Each row has two labels, one from each of two sets.
[3,-15,-12,2,8,19,2,-6,-5,-13,12,-19,-23,5,-14,1,-6,3,1]	X + j563
[10,-24,-13,-4,11,13,1,-3,-6,-10,14,-12,-26,4,-6,-6,-6,12,11]	X + j537
[6,-22,-14,-2,9,25,-3,-9,-5,-9,5,-15,-30,-2,-11,-3,1,1,9]	X + j563
[11,-20,-6,-5,2,10,-3,-8,-10,-16,16,-28,-22,-8,-1,-7,-10,14,-3]	J + j563
[13,-17,-2,4,-1,-1,6,-6,-12,-38,35,-15,-25,0,1,-9,-10,11,-3]	J + j563
[-6,9,-3,9,3,-5,-17,0,-4,-11,10,1,-28,-6,10,-15,-8,0,8]	J + j563
[21,-50,-32,-13,21,15,-13,-14,-9,-17,26,-46,-34,0,7,-8,-32,-3,21]	F + j537
[25,-37,-9,-4,11,23,13,-9,-7,-26,18,-35,-4,0,-9,0,-13,5,4]	X + j537
[18,-24,-7,2,8,18,-4,-9,-4,-24,21,-24,-22,-1,-3,-6,-9,0,6]	X + j563
[13,-21,-2,0,3,8,3,-9,-11,-24,14,-17,-10,-8,-2,-7,-5,6,-7]	J + j563
[15,-29,-4,2,10,21,5,-7,-6,-27,24,-32,-24,1,-12,-6,-8,2,4]	X + j563
[10,-18,-2,2,8,8,2,-5,-21,-12,12,-16,-15,-8,0,-3,-7,6,-1]	J + j563
[6,-20,-6,1,-1,12,1,-2,-16,-43,33,-14,-39,-3,-6,-17,-10,13,5]	J + j563
[11,-22,-4,2,5,21,0,-8,-6,-18,9,-21,-25,-1,-15,-3,-5,5,12]	X + j563
[10,-21,-4,-1,-3,15,0,-7,-7,-27,22,-20,-21,4,-14,-6,-6,8,0]	X + j563
[23,-29,1,-1,6,8,2,-6,-14,-35,27,-22,-21,-9,8,-13,-21,4,-6]	J + j563

Each row has two labels, one from each of two sets.
[2,-2,-1,9,2,1,3,8,-1,-17,14,1,-10,-2,4,1,3,10,-1]	(14) + M
[10,-3,4,20,0,-3,-9,16,27,7,2,8,-2,-5,3,-4,3,2,-5]	(14) + M
[-5,2,-12,-6,-5,-9,6,13,-7,11,-16,-6,-6,12,0,7,1,-10,-4]	(13) + S
[1,0,4,12,-3,-3,4,7,2,3,3,-2,0,4,7,1,2,7,-2]	(25) + M
[-14,-2,-5,-2,-8,-17,15,13,9,4,13,3,0,10,7,0,3,-1,0]	(13) + S
[5,4,1,8,-7,-5,0,0,9,-2,-3,-1,-18,6,2,25,2,0,-11]	(12) + M
[7,-3,2,22,1,-6,5,8,15,-36,23,-10,-3,4,2,-18,-8,16,-1]	(11) + M
[-3,-9,-1,0,3,-19,12,18,14,-5,17,-1,3,13,8,3,28,7,-7]	(14) + M
[6,7,-4,27,3,-16,18,19,11,-13,10,2,1,7,-1,-2,-3,8,1]	(13) + M
[7,2,-4,22,2,-10,-1,14,7,-15,0,-27,1,12,12,-4,-6,8,-1]	(11) + M
[1,7,-2,3,2,-27,6,36,-2,5,5,-4,-3,7,3,-6,5,-3,-5]	(25) + S
[5,-1,4,12,-4,-11,6,18,9,-8,13,-1,-8,-2,11,4,-2,4,-4]	(11) + S
[-2,10,-8,10,-1,-16,17,11,16,-14,22,-3,1,16,6,10,1,12,8]	(13) + M
[2,4,-7,19,0,-13,-1,21,7,-3,2,3,0,12,8,-4,5,6,-15]	(11) + S
[-4,2,-2,3,-3,-8,2,13,2,-5,5,-7,16,2,3,2,-3,-1,-7]	(12) + S
[6,0,-3,23,2,-14,4,18,13,-3,14,0,2,2,5,3,-5,1,0]	(14) + M
[7,-4,-2,26,-2,-14,5,2,2,-25,-5,-1,10,6,-15,3,-2,14,8]	(13) + M
[1,5,-6,5,-3,-15,-9,36,19,6,15,-6,-5,8,-1,-7,11,1,-5]	(14) + S
[4,0,-27,23,0,-17,11,26,14,-21,27,-4,3,30,10,0,46,9,-4]	(11) + S
[10,-2,-1,10,3,-4,-16,4,-11,6,-20,5,1,-3,-2,-4,5,-5,-4]	(14) + M
[14,-6,7,33,0,-15,-6,11,4,-10,-1,3,-2,2,0,-3,2,14,0]	(25) + M
[6,-4,-4,13,-1,-14,-6,23,35,-15,17,-9,13,7,12,5,0,11,-4]	(14) + S
[3,1,1,8,-9,-4,1,15,11,-33,7,-9,4,-2,3,9,1,6,7]	(25) + M
[2,0,-3,20,-4,-19,9,35,3,-13,20,3,7,7,10,-2,-1,7,-8]	(13) + S
[1,3,-2,6,-2,5,9,11,10,-16,14,-3,1,9,15,-2,3,3,5]	(13) + M
[1,0,-8,12,-3,-9,6,24,9,-11,26,-2,-6,1,6,1,-2,7,-1]	(14) + S
[10,1,10,23,3,3,3,9,1,-14,-6,4,9,-1,5,13,3,8,-3]	(25) + M
[-8,5,-1,-6,0,-18,9,14,8,5,15,-23,-5,3,10,1,-3,0,0]	(13) + S
[7,9,-5,31,-1,-9,-15,38,-3,-15,3,5,7,2,2,-5,1,7,-4]	(11) + S

Each row has two labels, one from each of two sets.
[13,2,0,4,-3,-2,-2,1,2,-10,1,5,-9,-7,8,2,-3,-2,-11]	j229 + J238
[13,7,-1,1,-8,1,-5,-3,2,-4,2,2,-7,-3,3,2,-3,-2,-12]	j229 + J238
[15,11,-5,7,-5,2,-6,-4,2,1,2,6,1,-13,16,0,-2,4,-10]	j229 + j571
[12,1,-14,8,-8,-2,-2,-1,4,-8,-2,4,-7,-3,13,-1,-1,-5,-4]	j229 + j445
[13,9,-4,0,-9,1,-6,-2,2,-6,4,2,-9,-4,3,6,-2,1,-15]	j229 + J238
[10,12,-1,-4,-10,5,-6,2,3,-2,-1,0,-12,2,10,-2,-2,-3,-10]	j229 + j445
[11,10,-11,5,-10,2,-1,0,3,-8,0,2,-2,-7,18,0,-2,0,-7]	j229 + j445
[15,6,-7,6,-6,3,-5,-2,1,-6,2,4,-6,-7,8,0,-2,0,-8]	j229 + J238
[15,22,-1,0,-6,3,-3,-3,2,-3,3,3,-4,-4,18,-2,-1,1,-5]	j806 + j445
[12,5,11,0,-6,1,-2,0,5,0,3,-1,-4,-4,12,5,3,0,3]	j806 + j445
[17,10,-10,5,-14,0,-2,-8,-2,-5,1,5,-8,-4,23,0,0,2,-6]	j229 + j445
[9,13,8,-2,-3,4,-1,2,4,0,3,0,-5,-5,14,3,4,2,6]	j806 + j445
[19,13,1,11,-2,7,-6,-2,6,3,5,4,-4,-11,2,2,-5,7,-2]	j806 + j571
[16,14,-11,5,-12,0,-9,-4,2,-1,6,5,-5,-6,7,3,0,5,-13]	j229 + j571
[9,9,-20,3,-5,0,-4,-3,-5,-4,-1,5,0,-9,22,0,2,3,-7]	j229 + j445
[17,14,-8,1,-2,0,1,-10,2,0,0,5,-3,-3,16,-3,-6,2,-13]	j229 + J238
